Here is a tiny trained network, its code and every weight. The questions are about switching its units off for an input and a class, where a switched-off unit gives its printed mean instead of its output.

import numpy as np


def w(rows, s, z=0):
    codes = np.array(rows[::2]) - 128.0
    scale = np.full(codes.shape[1], s)
    scale[-1] = z or s
    return codes * scale


def f(y):
    return np.maximum(y, 0)


def log_softmax(a):
    a = a - a.max(-1, keepdims=True)
    return a - np.log(np.exp(a).sum(-1, keepdims=True))


def net(x, mask):
    res = np.array(x, float).reshape(1, 8) / 4 @ E
    y = f(res @ A[0][:, :-1].T + A[0][:, -1])
    res = res + np.where(mask, y, B[0][:, -1]) @ B[0][:, :-1]
    return log_softmax(res[-1] @ U[:, :-1].T + U[:, -1])


A, B = {}, {}
E = w([
[24,124,35,98,72,9,26,8,225,220,180,51],'x0',
[23,93,147,74,143,150,244,117,212,191,3,183],'x1',
[131,126,147,126,139,142,127,126,143,140,148,126],'x2',
[135,116,134,131,109,96,132,150,123,129,112,110],'x3',
[177,44,12,81,198,28,186,175,200,65,227,241],'x4',
[133,42,27,13,36,232,193,151,30,201,202,67],'x5',
[144,40,94,163,219,130,25,183,87,227,60,148],'x6',
[10,175,190,44,95,72,57,206,49,138,168,231],'x7',
],0.0037)
A[0] = w([
[61,206,192,35,33,80,151,138,109,51,191,173,120],'N0',
[228,120,94,190,154,166,124,69,164,123,97,76,202],'N1',
[215,33,92,203,192,162,130,114,174,170,103,47,77],'N2',
[136,104,111,65,70,137,147,161,85,167,152,105,70],'N3',
[208,105,108,136,110,56,47,150,75,79,221,89,219],'N4',
[123,207,179,213,181,63,72,103,188,105,111,170,64],'N5',
[67,114,141,90,150,89,30,180,47,201,108,204,156],'N6',
[142,176,172,181,187,37,78,135,197,97,108,174,39],'N7',
[97,253,174,95,18,122,250,61,177,31,225,125,134],'N8',
[94,203,223,142,79,207,120,96,63,129,56,38,60],'N9',
[52,95,156,67,138,122,224,139,184,189,31,133,234],'N10',
[51,155,174,61,137,81,96,168,44,167,151,177,100],'N11',
[179,97,70,99,170,78,202,195,162,73,206,199,36],'N12',
[98,80,66,48,95,170,143,102,49,147,135,96,62],'N13',
[136,201,193,226,194,35,59,92,165,71,90,165,51],'N14',
[66,211,183,56,64,80,98,165,107,105,184,188,92],'N15',
[111,204,200,210,207,54,72,88,200,56,86,170,54],'N16',
[110,221,193,130,44,192,87,86,66,179,54,39,60],'N17',
[92,177,199,182,204,38,109,143,206,78,74,138,74],'N18',
[140,82,57,59,98,162,161,147,88,172,196,115,35],'N19',
[84,150,207,139,133,217,101,89,127,195,96,109,254],'N20',
[132,67,74,29,86,200,157,126,56,180,202,85,28],'N21',
[110,185,160,174,121,195,59,99,94,147,142,89,250],'N22',
[65,101,66,101,64,29,26,14,199,196,149,64,69],'N23',
[114,173,194,167,80,182,82,103,86,191,71,53,21],'N24',
[135,92,94,98,154,120,194,154,168,60,175,213,133],'N25',
[54,161,167,63,101,97,77,213,79,153,176,177,55],'N26',
[129,79,69,65,74,194,163,138,50,194,186,95,26],'N27',
[232,109,222,149,169,245,239,253,35,12,76,190,102],'N28',
[66,114,43,109,81,64,54,50,176,202,172,52,22],'N29',
[215,122,140,155,124,153,222,70,158,78,119,28,175],'N30',
[145,105,119,138,159,164,213,55,204,138,90,92,231],'N31',
[229,134,192,155,189,243,209,242,47,37,98,182,128],'N32',
[85,163,178,78,103,115,139,215,56,96,157,170,131],'N33',
[139,74,104,56,69,185,169,152,71,143,170,82,21],'N34',
[164,54,53,76,146,57,150,153,185,79,200,207,35],'N35',
[159,55,52,77,130,54,201,142,175,59,227,188,34],'N36',
[198,99,77,152,116,106,178,48,189,127,119,9,144],'N37',
[195,178,116,185,115,118,49,135,46,52,233,74,211],'N38',
[100,188,187,160,83,188,95,90,70,147,71,28,64],'N39',
[158,94,78,103,202,27,153,133,180,83,180,217,29],'N40',
[169,168,113,164,130,100,13,131,49,77,207,102,242],'N41',
[113,219,207,145,47,200,130,84,82,130,93,54,38],'N42',
[112,46,116,140,219,105,10,215,55,244,83,182,136],'N43',
[66,144,46,99,55,16,64,5,216,181,188,88,44],'N44',
[46,125,144,66,114,115,182,166,151,175,45,183,243],'N45',
[220,159,131,167,90,113,38,156,58,109,223,60,243],'N46',
],0.0039,0.0029)
B[0] = w([
[75,214,55,231,202,196,151,201,124,106,177,38,186],'N0',
[69,183,68,202,123,193,130,194,155,81,195,100,206],'N1',
[83,242,74,215,186,220,82,178,107,66,189,44,181],'N2',
[177,92,179,138,93,179,172,86,95,51,118,77,157],'N3',
[49,61,102,91,141,74,221,143,228,185,174,183,204],'N4',
[185,53,205,94,77,187,216,79,62,55,107,48,177],'N5',
[90,192,67,215,172,216,154,193,142,60,179,47,195],'N6',
[210,73,207,63,95,193,193,62,46,47,75,43,168],'N7',
[118,216,88,161,244,24,200,216,28,239,184,53,207],'N8',
[218,108,58,35,189,59,42,173,162,134,42,165,197],'N9',
[44,27,155,129,78,73,207,119,206,162,203,195,224],'N10',
[127,173,87,201,141,230,100,167,158,32,163,59,176],'N11',
[199,151,83,64,196,75,23,135,130,145,33,156,176],'N12',
[179,64,200,82,91,170,204,71,91,59,111,79,170],'N13',
[182,49,197,97,81,185,224,54,51,49,104,36,186],'N14',
[104,214,95,209,170,230,112,165,139,45,163,56,176],'N15',
[195,47,212,83,71,188,223,79,64,45,96,29,190],'N16',
[229,105,57,34,207,63,68,180,186,114,40,142,201],'N17',
[186,55,199,82,75,185,213,62,72,43,164,52,183],'N18',
[204,69,206,62,122,171,161,70,86,46,50,44,165],'N19',
[146,90,73,38,144,52,167,209,188,141,127,167,226],'N20',
[201,60,212,88,93,197,192,53,66,40,74,36,182],'N21',
[140,91,79,64,146,61,167,192,216,137,143,145,217],'N22',
[135,178,189,172,51,96,23,37,45,193,156,220,212],'N23',
[219,127,74,35,178,84,45,164,160,105,41,136,176],'N24',
[168,118,61,61,157,54,78,156,160,173,61,164,184],'N25',
[132,198,84,218,146,223,67,149,135,37,132,48,168],'N26',
[200,81,231,78,90,200,194,53,63,40,85,51,177],'N27',
[118,183,179,201,21,68,11,43,38,216,130,252,253],'N28',
[173,173,199,173,36,114,40,33,42,172,93,202,188],'N29',
[62,201,74,203,144,209,90,182,123,107,191,75,207],'N30',
[45,149,67,181,140,170,155,195,171,151,210,105,213],'N31',
[94,175,195,191,35,74,19,61,67,197,168,231,242],'N32',
[78,192,110,203,110,187,74,140,123,113,177,123,178],'N33',
[199,60,220,119,74,209,182,33,41,47,78,52,166],'N34',
[233,151,64,40,194,78,47,169,150,102,37,123,178],'N35',
[236,157,81,50,210,83,42,164,150,119,44,118,184],'N36',
[75,213,73,233,131,195,91,173,116,91,200,91,196],'N37',
[51,42,147,89,111,82,217,127,204,167,172,186,212],'N38',
[208,119,61,48,189,65,56,182,180,110,50,128,190],'N39',
[225,119,100,35,203,91,69,152,145,84,32,102,173],'N40',
[43,50,132,128,101,115,222,143,210,152,196,183,214],'N41',
[217,144,83,47,215,67,36,169,149,127,39,135,183],'N42',
[92,214,69,223,235,143,205,219,53,189,195,27,200],'N43',
[162,206,192,183,57,76,24,46,32,205,114,204,206],'N44',
[47,76,102,170,114,127,195,161,207,132,215,161,218],'N45',
[36,46,119,108,110,79,225,131,212,168,186,203,221],'N46',
],0.004,0.0056)
U = w([
[240,23,238,53,52,215,208,26,43,18,67,27,7],'0',
[240,128,47,10,227,43,23,185,188,119,31,156,15],'1',
[123,206,206,215,25,78,4,38,32,225,131,232,55],'2',
[89,173,91,173,210,88,200,188,84,193,167,66,240],'3',
[58,222,50,243,164,228,87,199,161,45,190,43,4],'4',
[83,72,123,119,95,102,155,154,184,128,150,155,254],'5',
[80,85,129,108,99,113,170,150,177,145,147,156,253],'6',
[19,19,126,78,87,81,237,126,234,172,166,217,67],'7',
],0.0046,0.0031)

Each question gives the input, the list of numbers given to net, and the class t.
The units are the neurons (one row each of A and B). Each row of codes is followed by its name. A weight is (code - 128) times the scale printed after its matrix; where a second scale follows, it is the last column's (A, B and U).
mask holds one flag per neuron, in row order. A switched-off neuron (its flag False) gives its mean, the last column of its row in B, instead of its output. The means were averaged over made-up inputs and are rounded, as every weight is.
A unit's drop is (log p(t) with every unit on - log p(t) with that unit switched off) / (log p(t) with every unit on - log p(t) with every unit switched off).
The circuit of an input: a set's keep is (log p(t) with only the set's units on - log p(t) with every unit switched off) / (log p(t) with every unit on - log p(t) with every unit switched off). Starting from the 12 units with the biggest drops (on a tie, the unit counted first), units are removed one at a time, each time the one whose removal leaves the highest keep (on an exact tie, the one counted first), for as long as the keep stays at least 0.8.
circuit, biggest first: the units of the circuit, biggest drop first
unit that matters most: the unit with the biggest drop
k most important neurons: the k neurons with the biggest drops, biggest first
drop of u: that unit's drop, to one decimal
input [4,3,-6,7,7,-5,-3,8], class 4: circuit, biggest first	N0, N15
input [8,-7,-5,1,1,-3,-7,-3], class 2: circuit, biggest first	N44
input [8,-8,-5,-2,-4,4,5,-5], class 2: 3 most important neurons	N23, N29, N44
input [-7,7,-3,-4,-7,-7,6,-1], class 0: 3 most important neurons	N16, N18, N14
input [6,6,1,5,0,-1,-5,-2], class 2: circuit, biggest first	N44, N23
input [-8,6,3,-7,3,1,1,-1], class 2: circuit, biggest first	N28, N32
input [-3,6,3,-2,-3,-7,-4,0], class 0: circuit, biggest first	N16, N18
input [3,-7,1,-4,-5,5,-1,6], class 7: circuit, biggest first	N46, N38
input [-7,3,-1,-1,3,-4,-6,-4], class 2: circuit, biggest first	N28, N32
input [-5,3,-6,5,-3,-4,-5,-7], class 4: 3 most important neurons	N30, N1, N31
input [3,-8,-6,3,-8,6,8,4], class 1: circuit, biggest first	N17, N24
input [-1,3,7,-4,5,-3,-6,-8], class 4: 2 most important neurons	N30, N37
input [-8,2,2,-2,-8,-3,-3,7], class 1: circuit, biggest first	N9, N42
input [-8,0,-7,8,4,4,-4,6], class 2: unit that matters most	N28
input [8,-6,-4,2,0,0,-1,0], class 2: 3 most important neurons	N44, N23, N29
input [-3,5,-1,-7,-6,6,1,-8], class 4: 2 most important neurons	N30, N2
input [-3,8,2,2,-5,4,-7,-8], class 4: 3 most important neurons	N30, N37, N31
input [-4,6,0,-3,-6,2,2,5], class 1: 2 most important neurons	N9, N17
input [8,5,7,0,-8,-1,5,-2], class 1: circuit, biggest first	N17, N24
input [1,-8,8,6,-8,-8,4,-7], class 0: 2 most important neurons	N14, N16
input [-8,2,-6,6,-5,-5,-1,-5], class 2: circuit, biggest first	N28
input [6,-2,0,5,5,-5,-6,-8], class 4: 3 most important neurons	N37, N30, N1
input [8,-3,-2,4,1,5,4,7], class 2: 2 most important neurons	N23, N44
input [-5,3,3,0,-2,2,0,0], class 2: drop of N23	-0.1
input [-7,7,0,-6,1,1,-3,2], class 2: drop of N6	0.0
